Below is a small trained network, with its code and all its weights. Each question gives an input and a target symbol and asks what happens when units are switched off, that is, made to give their printed mean instead of their output.

import numpy as np


def w(rows, s, z=0):
    codes = np.array(rows[::2]) - 128.0
    scale = np.full(codes.shape[1], s)
    scale[-1] = z or s
    return codes * scale


def norm(h):
    return h / np.sqrt((h * h).mean(-1, keepdims=True) + 1e-5)


def f(y):
    return np.maximum(y, 0)


def softmax(a):
    e = np.exp(a - a.max(-1, keepdims=True))
    return e / e.sum(-1, keepdims=True)


def log_softmax(a):
    a = a - a.max(-1, keepdims=True)
    return a - np.log(np.exp(a).sum(-1, keepdims=True))


def net(x, mask):
    ids = ['ΞΨβδμστω'.index(c) for c in x.split()]
    T = len(ids)
    res = E[ids] + P[:T]
    u = 0
    for l in range(3):
        q, k, v = (norm(res) @ M[l].T for M in (Q, K, V))
        z = softmax(np.where(np.tri(T) > 0, q @ k.T / 2**0.5, -1e9)) @ v
        res = res + np.where(mask[u], z, O[l][:, -1]) @ O[l][:, :-1]
        u += 1
        y = f(norm(res) @ A[l][:, :-1].T + A[l][:, -1])
        res = res + np.where(mask[u : u + 4], y, B[l][:, -1]) @ B[l][:, :-1]
        u += 4
    return log_softmax(norm(res)[-1] @ U[:, :-1].T + U[:, -1])


Q, K, V, O, A, B = {}, {}, {}, {}, {}, {}
E = w([
[68,171,111,181,97,115,207],'Ξ',
[58,117,81,183,110,114,151],'Ψ',
[153,135,88,113,54,149,188],'β',
[121,73,98,111,101,133,185],'δ',
[106,138,112,44,170,43,106],'μ',
[8,205,76,87,84,193,168],'σ',
[83,176,151,114,77,130,207],'τ',
[190,203,119,186,68,132,120],'ω',
],0.012)
P = w([
[143,133,98,58,81,227,2],'0',
[167,144,48,68,128,178,130],'1',
[160,130,66,75,130,146,141],'2',
[135,114,89,78,123,154,131],'3',
[119,101,110,84,120,146,122],'4',
[112,108,124,92,122,126,130],'5',
[103,93,137,101,116,133,117],'6',
[107,99,152,110,94,129,115],'7',
[103,100,160,118,98,131,114],'8',
[99,107,169,130,96,131,116],'9',
[104,106,184,140,89,140,110],'10',
[93,128,178,157,111,117,136],'11',
[82,127,175,166,107,131,125],'12',
[93,146,127,181,101,105,170],'13',
],0.0062)
Q[0] = w([
[150,195,141,184,28,116,217],'L0H1',
[103,3,127,167,113,24,128],'L0H1',
],0.0056)
K[0] = w([
[106,81,231,204,57,67,172],'L0H1',
[62,129,131,31,254,17,53],'L0H1',
],0.005)
V[0] = w([
[129,124,150,234,97,196,134],'L0H1',
[44,2,134,124,145,141,180],'L0H1',
],0.0052)
O[0] = w([
[214,129,185,66,157,93,139,246],'L0H1',
[202,124,133,31,130,253,149,5],'L0H1',
],0.0065,0.0016)
A[0] = w([
[110,104,107,158,163,146,198,79],'L0N1',
[146,254,96,143,142,107,136,201],'L0N2',
[149,87,92,140,120,118,205,252],'L0N3',
[203,166,143,128,53,113,108,137],'L0N4',
],0.0061,0.0014)
B[0] = w([
[204,88,108,111,70,171,199,177],'L0N1',
[81,3,138,135,108,202,47,255],'L0N2',
[77,179,221,160,72,103,105,239],'L0N3',
[52,118,188,184,185,103,57,253],'L0N4',
],0.0061,0.0045)
Q[1] = w([
[226,145,127,130,220,73,113],'L1H1',
[1,144,138,193,46,140,69],'L1H1',
],0.0057)
K[1] = w([
[197,119,59,215,47,123,143],'L1H1',
[129,89,85,61,226,2,90],'L1H1',
],0.0065)
V[1] = w([
[217,64,192,145,133,158,73],'L1H1',
[90,4,68,65,134,36,68],'L1H1',
],0.004)
O[1] = w([
[186,75,155,2,165,89,203,66],'L1H1',
[182,175,171,110,191,172,173,255],'L1H1',
],0.0085,0.0039)
A[1] = w([
[69,250,122,220,175,181,114,3],'L1N1',
[131,178,163,138,73,253,67,105],'L1N2',
[160,46,97,80,169,125,235,203],'L1N3',
[149,170,114,108,144,118,240,146],'L1N4',
],0.004,0.00042)
B[1] = w([
[146,239,214,63,72,98,66,241],'L1N1',
[168,205,83,183,207,67,255,254],'L1N2',
[113,158,221,121,76,125,86,139],'L1N3',
[231,71,170,93,171,145,20,151],'L1N4',
],0.005,0.0047)
Q[2] = w([
[53,108,91,125,57,168,198],'L2H1',
[254,50,56,132,223,117,101],'L2H1',
],0.0051)
K[2] = w([
[157,127,179,118,82,132,121],'L2H1',
[135,96,1,86,119,98,148],'L2H1',
],0.009)
V[2] = w([
[151,30,162,79,181,219,75],'L2H1',
[241,131,75,253,114,226,54],'L2H1',
],0.004)
O[2] = w([
[60,127,166,193,68,177,112,3],'L2H1',
[65,2,249,220,143,173,5,180],'L2H1',
],0.0077,0.0042)
A[2] = w([
[89,134,39,23,112,163,97,249],'L2N1',
[199,134,196,191,129,105,222,178],'L2N2',
[159,79,147,165,200,207,170,59],'L2N3',
[103,3,202,155,86,81,97,94],'L2N4',
],0.0052,0.0016)
B[2] = w([
[200,50,153,172,122,72,131,162],'L2N1',
[153,60,83,217,188,116,82,255],'L2N2',
[111,84,98,103,137,220,114,139],'L2N3',
[2,116,193,158,106,150,80,219],'L2N4',
],0.0081,0.0048)
U = w([
[231,91,167,144,65,152,166,139],'Ξ',
[113,191,52,170,84,144,112,102],'Ψ',
[182,184,141,159,74,31,212,220],'β',
[147,81,78,133,204,199,107,89],'δ',
[155,89,72,140,253,2,133,220],'μ',
[96,184,143,98,133,145,150,2],'σ',
[140,155,179,101,219,109,165,44],'τ',
[55,96,222,170,92,100,56,176],'ω',
],0.0075,0.0022)

Each question gives the input, a string of symbols that net reads in full, and the target symbol t.
The units are the heads (2 rows each of Q, K, V and O) and the neurons (one row each of A and B). Each row of codes is followed by its name. A weight is (code - 128) times the scale printed after its matrix; where a second scale follows, it is the last column's (O, A, B and U).
mask holds one flag per unit, layer by layer, with each layer's heads first. A switched-off unit (its flag False) gives its mean, the last column of its rows in O or B, instead of its output. The means were averaged over made-up inputs and are rounded, as every weight is.
A unit's drop is (log p(t) with every unit on - log p(t) with that unit switched off) / (log p(t) with every unit on - log p(t) with every unit switched off).
The circuit of an input: a set's keep is (log p(t) with only the set's units on - log p(t) with every unit switched off) / (log p(t) with every unit on - log p(t) with every unit switched off). Starting from the 12 units with the biggest drops (on a tie, the unit counted first), units are removed one at a time, each time the one whose removal leaves the highest keep (on an exact tie, the one counted first), for as long as the keep stays at least 0.8.
units of the circuit, in order: the units of the circuit, biggest drop first
top k neurons: the k neurons with the biggest drops, biggest first
top k neurons in layer l: the k neurons of layer l with the biggest drops, biggest first
drop of u: that unit's drop, to one decimal
input ω τ β, target ω: top 3 neurons : (L0N4, L1N1, L0N2)
input σ σ β Ξ, target Ψ: units of the circuit, in order : (L1H1, L2N4, L0N4)
input ω β τ δ β β σ, target Ψ: units of the circuit, in order : (L1H1, L0N3, L2H1)
input ω ω τ ω β ω ω β Ψ Ψ τ, target β: top neuron in layer 1 : (L1N2)
input Ξ ω β β β ω τ β δ, target β: top 3 neurons : (L0N2, L0N3, L0N4)
input τ ω ω ω β ω ω Ψ β Ξ Ψ, target μ: top 2 neurons in layer 0 : (L0N2, L0N3)
input β β Ψ β Ψ, target μ: top 3 neurons : (L0N1, L0N2, L0N3)
input τ ω δ, target ω: top 3 neurons : (L1N2, L0N3, L2N4)
input Ψ β β, target μ: top 2 neurons in layer 1 : (L1N1, L1N2)
input ω μ β Ψ δ δ, target δ: top 2 neurons : (L2N3, L0N1)
input Ξ τ β, target β: top 2 neurons : (L0N3, L1N4)
input Ξ β τ σ, target β: top 2 neurons : (L2N1, L1N2)
input β ω β δ ω τ τ Ψ, target β: top 2 neurons in layer 0 : (L0N2, L0N3)
input δ ω δ, target ω: top 2 neurons in layer 1 : (L1N2, L1N3)
input Ξ Ψ Ψ, target δ: top 2 neurons in layer 2 : (L2N3, L2N1)
input Ξ ω δ ω Ξ ω β β β β β, target μ: top 2 neurons in layer 2 : (L2N2, L2N4)
input ω ω Ψ Ξ Ψ Ψ δ, target Ξ: top neuron in layer 0 : (L0N3)
input Ψ Ψ δ, target Ξ: top 2 neurons in layer 1 : (L1N2, L1N3)
input τ ω μ ω Ψ τ ω ω δ, target δ: top 2 neurons in layer 2 : (L2N3, L2N2)
input ω β Ξ σ ω ω Ψ δ τ Ψ τ σ Ψ, target β: top neuron : (L0N2)
input β Ξ δ ω ω β μ Ψ, target Ψ: drop of L1N1 : -0.1
input δ Ξ β τ β, target β: drop of L1H1 : 0.2
input Ψ β β τ Ξ Ξ, target β: drop of L1H1 : 0.4
input Ξ τ Ψ σ Ψ τ σ, target β: drop of L0N1 : 0.0
